In the rows, 128 means zero.
Each row of numbers stands for one element and depends on some of the facts below. Use the named rows to name the rest.

Known rows:
fusun: [123 141 128 125 149 121 121 127 126 153 177 119 129 154 117 141 128 144
 119 160 172 123 122 119 188 125 176 160 126 131 161 160 116 122 171 123
 150 182 121 125 119 123 118 124 145 122 193]
vesi: [121 130 126 124 125 126 126 124 126 124 125 120 117 123 117 122 125 124
 118 120 120 123 121 116 132 127 117 123 129 122 131 128 117 125 133 124
 121 126 121 124 129 123 118 125 124 126 117]
zesto: [124 127 127 124 126 121 126 125 126 124 121 123 122 127 117 120 126 130
 127 119 136 127 122 116 132 132 117 118 133 122 117 125 116 122 116 122
 123 125 126 128 118 121 117 125 122 126 119]
burefis: [121 138 126 125 125 127 122 126 124 125 121 119 122 122 116 122 126 128
 120 146 116 121 143 117 125 124 118 127 136 118 128 120 117 122 125 141
 122 125 122 134 127 144 118 128 125 120 116]
stafler: [138 121 127 130 125 122 121 126 131 124 121 130 123 124 156 132 126 136
 119 137 144 130 123 131 110 123 143 126 123 128 116 119 151 122 114 124
 122 125 151 133 123 121 155 130 131 121 120]
fletem: [122 129 127 125 126 126 124 125 125 124 124 121 117 122 117 121 125 125
 118 119 122 123 121 117 136 127 117 123 130 120 127 127 116 124 129 123
 122 125 121 123 128 122 118 124 124 123 119]
flonema: [121 122 126 124 126 125 122 125 124 124 122 121 125 121 117 121 126 132
 120 126 118 120 121 116 136 125 117 122 128 127 127 145 117 121 135 123
 122 126 120 129 126 119 118 126 122 122 115]
dobomek: [121 130 126 124 126 126 125 126 124 123 125 120 118 123 117 122 126 126
 118 120 122 124 121 117 136 127 117 122 128 120 127 127 117 124 130 123
 122 125 122 123 128 123 118 124 123 124 118]
ramo: [121 121 126 124 125 121 120 125 125 123 120 125 131 125 118 121 126 126
 122 120 132 122 122 117 137 128 117 120 127 125 116 131 116 122 122 123
 124 125 123 126 121 121 118 125 124 122 117]
truki: [122 123 129 125 125 126 123 125 124 129 131 130 131 123 118 127 126 123
 135 122 117 121 125 125 126 133 118 131 130 122 137 132 116 125 137 122
 123 124 121 122 125 129 116 124 123 123 139]
skugror: [122 121 128 124 128 121 122 126 125 129 130 135 145 122 116 121 126 128
 133 132 124 123 131 117 135 139 119 142 126 133 134 141 118 123 145 124
 124 124 121 123 130 131 119 124 128 121 145]
braste: [136 121 125 130 127 124 121 125 130 125 119 130 134 126 157 132 127 139
 119 145 129 123 126 131 109 123 134 127 124 140 116 120 152 122 118 133
 130 125 136 135 122 121 140 133 129 125 116]
pimin: [122 123 126 125 126 123 129 129 126 124 139 124 116 123 117 121 125 131
 119 118 139 132 122 116 127 129 117 121 127 119 127 138 116 129 117 123
 123 125 133 127 120 121 124 126 124 122 128]
lodan: [122 125 125 124 126 126 136 136 126 126 147 121 118 122 116 123 126 125
 118 117 132 128 123 120 129 127 115 126 124 119 150 135 118 148 128 124
 124 126 130 123 136 121 129 124 125 122 135]
flugi: [123 120 127 125 126 121 128 125 129 124 124 136 124 131 118 121 126 137
 141 120 160 139 122 116 122 136 121 119 135 123 117 133 118 121 116 123
 123 124 140 142 118 120 119 127 122 125 121]
tibrak: [123 123 128 125 124 121 123 125 140 124 120 145 140 142 124 123 126 140
 153 129 170 147 121 135 111 128 164 119 124 140 118 119 127 122 116 132
 126 126 158 143 117 122 148 130 126 136 116]
fuflebus: [165 130 167 131 126 153 148 125 148 135 123 176 119 137 174 121 140 123
 138 153 118 190 121 130 112 145 151 122 125 139 117 118 185 158 117 123
 123 124 138 165 123 157 147 162 123 120 118]
pliklin: [126 122 127 128 126 122 121 126 131 124 121 129 122 127 151 128 126 130
 120 133 140 131 125 135 111 124 144 130 123 132 116 117 149 120 114 125
 126 123 142 125 125 121 150 129 133 129 117]
rusigem: [123 127 127 124 125 122 126 125 126 124 122 124 122 127 118 122 127 129
 126 120 137 129 121 117 132 131 116 120 133 122 116 125 117 122 116 123
 122 125 127 128 118 122 116 125 123 127 119]
ploke: [132 122 126 129 126 123 133 151 140 138 161 150 117 122 162 165 131 132
 147 124 157 152 122 157 111 127 140 139 125 124 130 121 139 133 114 123
 124 125 150 125 120 121 171 128 130 126 158]

Facts:
baklin | pero vivis, fitrugek, brirustas, zosis, trizen, vesi, fliflir
basta | pero stagrom, tostok
bralo | panostom fletar
braste | pero flonema, drufur, dase
brevur | pero finol, bofem, brige
brige | panostom grigrir
brostar | panostom lobeplum
brulam | panostom stesto, zaskuden, ruskim
bruskul | pero zitin, trizen, tostok
bubam | panostom fusun
dase | panostom bralo
dazi | pero ramo, flugi, zafas
diflo | pero tedrafon, gele, penutra, skugris
dreni | pero flonema, tronum, pekim, fusun, zesti, sibrir
drostestal | panostom trastom
drufur | panostom druplor, zafas
druplor | panostom grifovil, rifudra
durul | pero fletar, nozer, razize, sibrir
duskan | pero brobrek
fliplil | panostom klego | pero geto, brulam
floklun | panostom ruskim | pero danodrom, pimin, flugi, kiflara
fuflebus | panostom vuzon | pero steskik
geto | panostom pezil
getum | pero mutem, farage, stagrom, zesti, kiflara
gozas | pero brubru, gele, diflutrur, bobrur, pludus
grifovil | pero skugris, fusun, mastok
grigrir | panostom trezak
gruflek | pero pugri, brobrek, fitrugek, stesto
guras | pero pezil, zises, stadir
kavos | panostom dazi
kebe | pero trolun, suplen, tradra, diflutrur, stadir, lodan
ketok | pero gele, bodril, broflum, flazor
kiflara | panostom ploke
kigor | panostom nupluplel | pero pibror
klatru | panostom nugrin
klego | panostom getum, paflo | pero brona, gabre, tidu
klova | pero gizo, dragon, kiflara
klume | pero trastom, razize
koskol | panostom geto | pero fogis, danodrom, geso, muzolu, flugi, bofem
laper | pero pugri, tere, stiklin, lodan
legris | panostom kiflara
lerur | panostom nugrin, brevur | pero tedrafon, pekim, brirustas
litrus | pero plisem, zinim, ritok, brulam, dubak, drostestal
lobeplum | panostom bralo, diflutrur, trezak
mavidres | panostom ruskim
muku | panostom fletar, paflo
mutem | panostom skugror
muzolu | panostom fusun
nipugram | pero burefis, grogos
nozer | panostom rifudra
nugrin | pero plisem, legris, pekim, ramo
nupluplel | panostom skugror
paflo | panostom razize
penutra | panostom geto
pezil | panostom skugror, tronum, razize
pligrer | pero kavos, plegrar, sebe, paflo
pliklin | pero tubrol
ploke | panostom razize | pero tradra, pimin, stiklin
plustoplun | pero gele, tronum, stegro, brirustas
pozufus | pero fliflir
rafomo | panostom trezak | pero plisem, zitrek, fedran, groreplor, zesti, dripas
rasar | panostom diflutrur | pero klatru, gratru, ritok, gabre, dubak
razize | panostom trezak
ritok | panostom druplor
rozar | pero brozestar, bubam, pekim, zinim, dragon
runel | panostom truki, bofem | pero tronum, stegro, barel
ruskim | panostom rifudra, geto
skulal | panostom razize
skulan | pero zomi, muzolu
sosto | pero fletar, burefis, skiflipe, klatru, trizen, sitotrom, pludus
stafler | pero skugror, gizo, distol
stesto | panostom tikon, trizen, litrus
stiklin | panostom mefe, zaskuden, ruskim
stokil | pero zesto, rusigem, finol, flugi, bofem, drostestal, geduguk
stuklo | pero bidras, plilom, rifudra, ritok, geso, pludus
tibrak | pero zesto, rusigem, zafas
tikon | pero burefis, tigral, sibrir, brige
tradra | panostom mefe, legris, vufa, sitotrom
trastom | panostom litrus
trezak | pero bubam, groreplor, mastok, lodan
trizen | panostom tronum
tronum | panostom zaskuden
truki | panostom skugror, rifudra
tubrol | panostom vivis, zuklu
vibra | panostom mefe | pero penutra, vomur, zinim, vibis, zitin
vufa | panostom nozer, trastom
vuzon | pero sebe
zafas | panostom tronum, dripas
zaskuden | pero tobas, plegrar, pludus
ziklon | pero suplen, lobeplum, tostok, pludus, brige
zitin | panostom mefe
zosis | panostom kludri
zuzi | panostom pezil | pero suplen, nufur, sebe

Rows to name:
No name comes twice in this set of rows, the named rows included.
[121 122 127 131 125 121 121 137 149 124 139 169 127 131 138 169 128 143
 167 130 176 153 121 154 113 126 160 120 124 121 117 124 116 122 118 126
 123 124 161 162 119 122 159 132 123 120 146] -> floklun
[124 122 126 129 125 120 121 126 143 124 123 164 140 146 121 152 128 135
 188 126 173 155 123 156 113 129 166 118 125 123 118 118 116 121 117 142
 122 128 153 156 119 122 149 128 124 135 135] -> koskol
[121 124 125 124 125 128 121 126 124 125 119 121 133 122 117 122 127 137
 120 148 114 120 128 116 130 124 118 123 135 123 127 143 117 123 132 138
 122 126 121 141 121 124 117 130 123 120 116] -> sibrir
[122 144 126 126 126 129 121 126 124 126 128 119 116 122 117 122 131 123
 119 135 119 127 142 117 124 125 118 132 133 118 140 118 117 120 124 128
 122 125 126 124 136 148 123 126 129 120 122] -> tostok
[124 122 128 127 125 122 122 126 143 124 121 154 151 152 117 121 125 146
 175 134 190 160 121 127 112 133 175 118 125 139 119 120 118 123 117 142
 124 127 173 160 119 123 151 130 125 134 117] -> stokil
[121 121 127 128 125 122 124 125 133 123 121 133 123 132 141 127 126 134
 127 131 154 140 123 135 110 125 149 124 123 133 116 119 138 121 116 127
 122 124 151 131 119 121 152 130 130 133 117] -> skulan
[124 121 125 125 127 121 124 126 124 125 127 146 160 123 118 121 126 134
 158 140 142 134 137 116 127 150 117 135 133 137 117 132 117 119 118 123
 125 124 122 131 117 144 118 124 126 123 144] -> bofem
[154 122 127 133 126 121 122 129 134 125 122 140 128 123 158 140 126 142
 119 146 155 129 122 126 110 124 149 121 124 131 116 128 157 122 115 122
 121 125 163 146 119 123 162 132 128 120 120] -> klova

Now the same elements, written a new way:
Some rows with their names:
rifudra: [127 109 157 117 135 141 124 111 125 119 137 145 123 128 137 105 125 108
 145 135 127 128 124 123 138 138 126 125 115 127 121 116 153 140 137 142
 130 144 118 133 144 132 145 134 129 137 116 138 133 113 132 128 134]
stiklin: [124 156 144 118 153 132 119 156 128 117 110 117 115 126 122 134 148 129
 101 113 128 131 121 150 126 121 113 132 133 118 118 139 133 132 159 117
 131 148 125 136 122 125 132 131 129 124 106 131 123 142 129 131 115]
bodril: [121 128 120 128 125 133 131 135 134 121 119 126 123 130 130 133 129 134
 112 128 136 144 127 133 129 134 126 127 141 126 124 122 143 122 138 124
 131 143 128 138 134 130 124 135 123 116 139 135 127 122 125 132 114]
brobrek: [132 134 117 124 158 138 140 142 134 138 116 143 109 128 124 131 157 138
 132 111 134 143 131 128 118 127 111 126 130 127 110 135 119 120 113 123
 130 138 114 131 119 124 132 136 128 123 118 119 138 142 129 137 106]
grigrir: [148 122 126 128 131 125 125 128 129 131 132 127 134 129 129 133 140 146
 123 124 137 125 128 116 130 120 125 128 128 130 130 135 110 131 109 131
 131 109 123 121 135 128 118 129 128 125 127 116 136 136 135 131 122]
fletem: [137 132 126 129 134 129 130 130 128 137 130 133 124 127 127 129 132 126
 136 126 127 123 130 126 126 126 126 128 124 128 126 129 119 127 122 129
 127 122 125 123 126 127 124 125 130 131 126 121 126 134 128 128 128]
rusigem: [117 118 170 122 114 128 132 114 119 112 114 122 132 123 125 135 135 112
 135  97 134 134 115 114 134 134 128 122 108 132 123 134 150 148 142 130
 134 144 122 148 122 122 142 139 134 138 100 131 139 121 134 123 144]
tronum: [112 118 100 119  98 131 145 137 129  98 112 129 111 132 127 135 133 135
 137 123 123 151 127 136 127 139 123 130 126 129 130 125 159 112 136 114
 134 129 131 154 122 126 118 137 120 110 140 143 115 128 117 135 127]
basta: [144 141 112 145 128 120 131 117 128 140 137 128 137 125 128 132 109 128
 130 134 128 108 128 129 129 126 132 131 133 131 139 123 123 121 129 132
 122 123 137 109 124 129 115 119 131 130 143 129 123 127 128 125 133]
rafomo: [134 143  72 135 111 106  99 136 119 147 128 100 146 137 127 147 119 150
 125 141 120 109 128 118 135 111 148 132 133 128 153 142  97 124 121 117
 122  87 145 105 133 131 121 101 125 122 143 116 116 140 130 122 120]
muku: [147 128 113 126 134 123 119 141 128 136 129 119 137 131 124 135 135 158
 115 122 135 119 120 131 128 115 129 127 126 128 132 142 104 130 113 129
 132 112 126 121 131 125 127 128 125 123 118 119 139 138 131 132 129]
bofem: [119 114 178 119 106 134 141  99 118  97 123 143 123 118 130 125 134  96
 153 100 139 134 111 107 140 143 120 124 105 132 121 121 173 145 151 134
 135 155 119 155 125 123 131 144 136 140 103 144 138 112 133 124 146]
diflo: [125 148  50 148 130 119 116 128 130 161 121 113 122 134 133 143 113 137
 115 141 137 130 130 124 129 133 140 128 145 128 137 122 130 111 137 126
 116 139 142 106 136 135 126 117 119 114 171 130 119 119 126 126 107]
drostestal: [101 120 145 109 117 132 106 134 117 120 115 107 125 131 125 122 124 125
 128 114 120 136 109 136 134 128 137 121 103 127 127 138 152 138 150 126
 132 138 124 146 127 126 172 130 126 134  89 136 130 121 132 120 142]
grifovil: [124 150  59 140 121 123 131 122 124 140 128 137 112 133 135 139 124 109
 154 143 123 117 137 112 135 135 132 136 140 128 141 116 139 111 141 118
 118 135 141 115 130 135 106 110 127 121 172 132 104 126 121 128 106]
sitotrom: [141 105 129 122 130 142 148 114 132 118 147 162 120 127 134 101 116 130
 149 143 127 128 129 132 128 139 121 127 113 134 122 111 142 119 115 144
 130 136 117 131 137 130 131 140 127 130 128 136 130 118 126 135 142]
bralo: [150 119 130 125 131 123 127 133 130 129 129 126 138 130 128 134 144 147
 124 124 138 125 129 114 130 119 125 127 127 130 130 135 108 131 104 133
 132 110 123 124 138 127 119 130 128 123 128 116 141 137 133 131 122]
vuzon: [134 138 240 143 162 125 119 114 144 152 170 104 142 112 130  92 118  92
  87  98 165 112 144 123 118 131 131 145 131 126 130 114  98 149  95 148
 121  77 133 118 139 132  80 105 136 128 154 140 115 120 133 121 128]
klova: [134 151 105 138 119 115 120 123 120 146 127 126 130 130 127 145 127 113
 143 124 121 109 131 110 132 120 137 133 131 128 140 134 115 126 130 118
 120 114 140 117 116 128 117 108 133 134 138 116 116 133 127 121 123]
skugror: [126 128 141 114 122 133 142 127 122 111 127 144 114 128 130 124 150 113
 163 123 118 126 136 111 133 129 121 132 118 126 124 128 132 127 125 121
 132 128 123 141 122 128 119 124 133 132 118 120 122 134 125 129 123]

Rows to name:
No name comes twice in this set of rows, the named rows included.
[163 151 130 144 155 125 120 119 133 149 151 132 138 122 132 118 110 128
 105 148 133  91 131 140 129 117 129 133 140 125 136 118 111 129 136 143
 120 128 132  93 137 132 114 117 132 138 137 129 124 129 134 126 132] -> pligrer
[136 144  55 149 100 110 132 117 124 146 132 121 125 132 127 147 103 129
 144 135 122 111 132 118 129 127 143 135 137 135 151 124 121 104 121 119
 117 104 151 107 117 128 101 109 124 120 172 127 108 129 120 125 132] -> dreni
[133 147 102 127 164 140 140 145 131 141 114 144  92 130 124 129 151 137
 139 113 133 137 126 129 122 128 111 127 123 125 111 131 128 112 124 122
 126 153 115 129 117 126 134 133 127 123 123 125 132 140 126 136 108] -> stesto
[125 154  39 137 145 122  95 140 124 178 125 105 120 139 129 129 102 145
 118 146 124 122 115 140 127 123 146 127 127 126 139 129 127 114 141 125
 115 136 141  92 136 134 158 109 120 124 144 132 118 127 128 122 116] -> vibra
[146 140  71 145 156 130 134 129 133 163 123 137 106 130 126 135 125 147
 136 123 138 135 126 126 117 127 124 125 126 133 122 130 117 111 107 130
 119 140 125 111 119 126 133 130 124 124 140 123 137 132 128 132 119] -> pozufus
[ 90 100 134  99 109 135 109 139 123 116 117 120 129 139 132 121 146 124
 135 134 117 151 137 116 138 135 136 122 123 124 125 128 137 133 127 120
 133 126 124 153 139 134 153 129 123 123 118 127 128 119 125 125 115] -> zinim
[137 146 117 147 128 115 123 106 117 153 127 124 131 124 125 146 117 116
 134 105 141 111 113 106 131 126 139 125 118 136 134 135 135 137 137 134
 120 140 132 112 117 125 132 119 135 143 126 128 135 119 137 118 136] -> tibrak
[100 125  94 115 123 133 108 158 129 124 108  99 119 138 127 126 125 144
 109 132 121 151 118 151 129 130 131 125 128 123 127 132 150 120 148 117
 130 136 131 140 134 130 154 130 115 110 128 142 118 125 124 131 121] -> penutra
[151 117 168 116 137 130 127 133 134 109 141 135 146 122 131 118 136 140
 106 139 135 123 129 134 133 120 120 130 135 123 128 126 115 139 120 139
 136 109 119 124 148 130 114 137 129 127 121 128 135 135 134 134 133] -> paflo
[130 124 158 127 125 129 134 123 125 118 123 130 129 123 125 132 135 120
 128 108 133 131 120 121 130 128 124 127 118 131 123 133 136 138 131 131
 132 137 122 138 123 123 134 134 132 136 109 127 136 126 133 126 136] -> zomi
[112 124 159 112  98 125 135 130 119  88 115 127 124 126 124 138 151 109
 145 107 121 124 127 119 135 128 124 130 121 127 131 135 143 133 142 113
 138 120 127 158 122 122 117 132 133 127 112 128 121 132 127 128 131] -> kiflara
[107 113 123 122 117 138 132 140 135 103 112 117 126 129 133 132 134 131
 103 129 140 161 129 140 132 145 123 126 143 124 120 118 156 122 145 124
 134 148 129 148 143 131 127 145 119 107 146 146 130 117 122 137 117] -> gele
[114 121 131 110 134 136 113 135 121 127 128 127 123 134 131 113 138 127
 143 133 114 131 129 126 132 127 129 127 113 125 125 131 129 129 130 125
 129 128 122 134 131 132 157 125 126 133 109 125 125 130 128 126 130] -> geto
[161 165 116 142 158 121 111 136 132 146 143 110 139 122 127 124 109 138
  87 150 131  93 120 159 127 112 130 134 141 120 139 128 116 129 155 139
 122 132 134  91 131 130 124 116 129 131 134 134 120 137 135 125 134] -> zuzi

Now the same elements, written a new way:
Some rows with their names:
brige: [132 113 143 131  91 126 138 138 120 133 135 122 128 124 144 114 118 137
 119 142 135 118 140 130 106 126]
trastom: [144 122 140  99 139 122 138 137 135 135 136 115 142 131 133 130 111 123
 123 129 145 114 130 118 114 127]
brostar: [132 124 138 110  99 132 134 131 131 136 129 129 140 129 129 117 118 125
 115 139 142 117 130 126 111 127]
vibra: [145 121 115  85 128 113 129 121 116 128 125 132 140 115 138 130 122 121
 125 118  79 142 124 115 139 119]
paflo: [125 146 128 119  95 129 180 134 128 137 135 130 131  96 117 138 108 124
 134 163 164 112 127 132 121 107]
stesto: [141 128 135 104 140 126 148 131 129 140 135 124 136 130 133 118 113 124
 107 128 144 110 128 119 128 123]
tronum: [130  83 127 127 136 146 164 141 129 142 137 133 102 118 141 100 101 133
  80 114 105 104 137 116 133 114]
tibrak: [155 119 129 105 114 129 105 118 115 132 124 138 115 122 105 132 119 145
 136 129  86 177 134 124 147 120]
tostok: [115 124 144 154 156 119 134 125 121 131 134 124 116 131 127 116 125 136
 128 125 150 110 131 129 123 121]
gratru: [124 120 141 137 145 130 144 122 134 135 133 136 126 129 106 124 123 128
 123 121 141 125 127 130 126 113]
tidu: [121 117 142 136 134 132 138 123 133 135 132 134 121 130 108 124 121 129
 122 124 140 124 127 130 127 116]
tere: [121 130 141 135 140 131 130 119 130 137 131 132 118 135 110 121 118 130
 122 129 149 119 123 127 133 119]
mastok: [120 122 139 134 146 132 128 118 133 135 128 135 117 133 109 120 115 126
 123 126 146 116 122 126 131 118]
brevur: [148 111 133 122 117 121  99 126 106 129 128 126 106 118 120 125 122 152
 141 131  92 172 140 125 141 125]
grogos: [119 114 145 144 140 129 134 125 130 133 131 129 116 129 112 119 119 133
 125 126 139 121 130 129 122 118]
fletar: [119 116 144 143 148 128 130 130 129 130 132 124 126 131 117 118 121 126
 130 125 145 123 130 127 119 129]
zuklu: [123 120 143 141 139 132 134 125 132 135 132 132 121 130 107 124 119 131
 125 124 144 123 126 128 127 118]
laper: [138 166 122 110 170 119  89  98 110 131 118 139 116 132 120 124 119 135
 129 137 109 137 114 116 166 126]
suplen: [105 139 145 140 145 129 127 128 125 135 136 134 128 124 109 130 120 141
 120 128 154 124 118 123 126 124]
bobrur: [125 126 137 146 131 136 131 128 132 136 134 130 120 129 108 125 122 132
 122 124 140 122 125 128 127 117]

Name these rows:
No name comes twice in this set of rows, the named rows included.
[138 135 117 127 145 117 124 119 116 127 134 136 135 118 122 134 137 137
 131 114  82 163 125 124 141 118] -> stuklo
[142 125 141  96 119 122 155 126 127 139 128 120 122 121 122 126 106 123
 137 147 160 112 134 127 127 115] -> kiflara
[146 106 107 100 108 131  95 127 122 126 118 130 118 109 128 128 109 117
 128 122  61 139 123 114 134 124] -> lerur
[137 121 145 127 125 135 130 123 130 138 131 132 116 134 103 118 116 137
 126 133 148 134 134 130 131 118] -> danodrom
[142 125 138 102 102 133 137 133 130 141 133 125 133 130 123 119 117 129
 124 134 144 124 132 125 120 124] -> muzolu
[125 137 137 145 134 137 121 124 130 136 133 131 132 135 113 121 124 130
 116 130 145 123 123 126 124 125] -> diflutrur
[116 116 126 105  68 142 139 133 125 142 128 131 126 125 122 103 123 116
 126 118 136 110 124 126 117 121] -> penutra
[126 109 139 105  73 128 142 129 124 143 129 129 123 128 127 114 119 125
 120 117 138 107 125 123 118 108] -> mavidres
[132 128 133 149  64 130 171 121 122 130 123 139 131 104 135 124 109 129
 115 188 146 101 137 143 107 107] -> razize
[136 130 131  97 106 118 167 127 140 137 138 137 147 126 130 131 127 123
 120 118 124 114 130 130 111 108] -> ritok
[135 117 135  97 116 126 152 135 133 137 132 122 134 122 123 128 113 116
 127 131 145 116 131 123 117 119] -> legris
[129 128 135  98 126 126 147 126 133 136 128 130 136 128 124 117 114 117
 121 131 143 113 127 123 117 123] -> bubam

